Here is a tiny trained network, its code and every weight. The questions are about switching its units off for an input and a class, where a switched-off unit gives its printed mean instead of its output.

import numpy as np


def w(rows, s, z=0):
    codes = np.array(rows[::2]) - 128.0
    scale = np.full(codes.shape[1], s)
    scale[-1] = z or s
    return codes * scale


def f(y):
    return y / 2 * (1 + np.tanh(0.7978845608 * (y + 0.044715 * y**3)))


def log_softmax(a):
    a = a - a.max(-1, keepdims=True)
    return a - np.log(np.exp(a).sum(-1, keepdims=True))


def net(x, mask):
    res = np.array(x, float).reshape(1, 3) / 4 @ E
    y = f(res @ A[0][:, :-1].T + A[0][:, -1])
    res = res + np.where(mask, y, B[0][:, -1]) @ B[0][:, :-1]
    return log_softmax(res[-1] @ U[:, :-1].T + U[:, -1])


A, B = {}, {}
E = w([
[128,38,208],'x0',
[250,84,86],'x1',
[161,161,177],'x2',
],0.018)
A[0] = w([
[55,156,107,64],'neuron 1',
[90,191,176,87],'neuron 2',
[166,39,126,107],'neuron 3',
[109,173,81,247],'neuron 4',
[163,165,157,138],'neuron 5',
[164,133,129,110],'neuron 6',
[206,46,165,79],'neuron 7',
[127,164,4,167],'neuron 8',
[162,110,233,21],'neuron 9',
[172,154,109,111],'neuron 10',
[61,188,121,209],'neuron 11',
[45,120,113,120],'neuron 12',
[67,206,104,216],'neuron 13',
[133,162,52,106],'neuron 14',
[144,47,167,113],'neuron 15',
[108,61,134,78],'neuron 16',
[92,202,204,97],'neuron 17',
[180,167,61,136],'neuron 18',
[83,206,190,71],'neuron 19',
[82,69,102,232],'neuron 20',
[165,127,62,155],'neuron 21',
[148,19,214,32],'neuron 22',
[57,158,227,121],'neuron 23',
[80,109,198,105],'neuron 24',
[82,182,107,225],'neuron 25',
[176,43,133,2],'neuron 26',
[203,193,94,98],'neuron 27',
[50,77,233,153],'neuron 28',
],0.017,0.0054)
B[0] = w([
[162,191,137,195],'neuron 1',
[154,104,40,197],'neuron 2',
[145,152,73,211],'neuron 3',
[174,135,89,213],'neuron 4',
[157,97,217,157],'neuron 5',
[160,163,158,156],'neuron 6',
[146,173,79,233],'neuron 7',
[191,73,152,254],'neuron 8',
[134,40,2,191],'neuron 9',
[181,145,190,175],'neuron 10',
[124,164,95,229],'neuron 11',
[52,195,209,195],'neuron 12',
[176,191,79,241],'neuron 13',
[133,109,124,206],'neuron 14',
[108,177,69,204],'neuron 15',
[70,205,183,169],'neuron 16',
[120,59,54,210],'neuron 17',
[182,100,202,223],'neuron 18',
[129,92,28,212],'neuron 19',
[65,229,191,179],'neuron 20',
[214,74,185,206],'neuron 21',
[96,137,82,237],'neuron 22',
[75,75,130,234],'neuron 23',
[13,87,190,194],'neuron 24',
[143,192,32,214],'neuron 25',
[138,174,100,203],'neuron 26',
[168,141,183,219],'neuron 27',
[19,94,168,242],'neuron 28',
],0.0085,0.021)
U = w([
[163,247,131,171],'0',
[189,87,61,206],'1',
[94,157,235,8],'2',
[133,36,149,202],'3',
[205,34,149,117],'4',
[187,172,252,2],'5',
],0.014,0.0036)

Each question gives the input, the list of numbers given to net, and the class t.
The units are the neurons (one row each of A and B). Each row of codes is followed by its name. A weight is (code - 128) times the scale printed after its matrix; where a second scale follows, it is the last column's (A, B and U).
mask holds one flag per neuron, in row order. A switched-off neuron (its flag False) gives its mean, the last column of its row in B, instead of its output. The means were averaged over made-up inputs and are rounded, as every weight is.
A unit's drop is (log p(t) with every unit on - log p(t) with that unit switched off) / (log p(t) with every unit on - log p(t) with every unit switched off).
The circuit of an input: a set's keep is (log p(t) with only the set's units on - log p(t) with every unit switched off) / (log p(t) with every unit on - log p(t) with every unit switched off). Starting from the 12 units with the biggest drops (on a tie, the unit counted first), units are removed one at a time, each time the one whose removal leaves the highest keep (on an exact tie, the one counted first), for as long as the keep stays at least 0.8.
circuit, biggest first: the units of the circuit, biggest drop first
unit that matters most: the unit with the biggest drop
k most important neurons: the k neurons with the biggest drops, biggest first
drop of u: that unit's drop, to one decimal
input [-6,-8,2], class 1: circuit, biggest first -> (neuron 17)
input [1,4,-7], class 0: circuit, biggest first -> (neuron 20; neuron 9)
input [-8,8,-1], class 4: circuit, biggest first -> (neuron 8; neuron 21)
input [1,-7,-3], class 2: 4 most important neurons -> (neuron 28; neuron 24; neuron 23; neuron 12)
input [-8,-8,3], class 1: 3 most important neurons -> (neuron 17; neuron 19; neuron 2)
input [-5,-3,1], class 1: 2 most important neurons -> (neuron 20; neuron 19)
input [-7,-8,4], class 1: 2 most important neurons -> (neuron 17; neuron 19)
input [-6,0,1], class 1: 4 most important neurons -> (neuron 8; neuron 12; neuron 20; neuron 16)
input [6,0,1], class 3: 2 most important neurons -> (neuron 9; neuron 12)
input [1,-7,7], class 3: 3 most important neurons -> (neuron 28; neuron 24; neuron 23)
input [7,7,0], class 0: 2 most important neurons -> (neuron 16; neuron 26)
input [3,3,-1], class 0: drop of neuron 2 -> 0.1
input [6,0,-5], class 2: drop of neuron 28 -> 0.2
input [-1,4,0], class 4: drop of neuron 16 -> 0.2
input [4,6,0], class 0: drop of neuron 26 -> 0.3
input [2,-8,-4], class 2: unit that matters most -> neuron 28
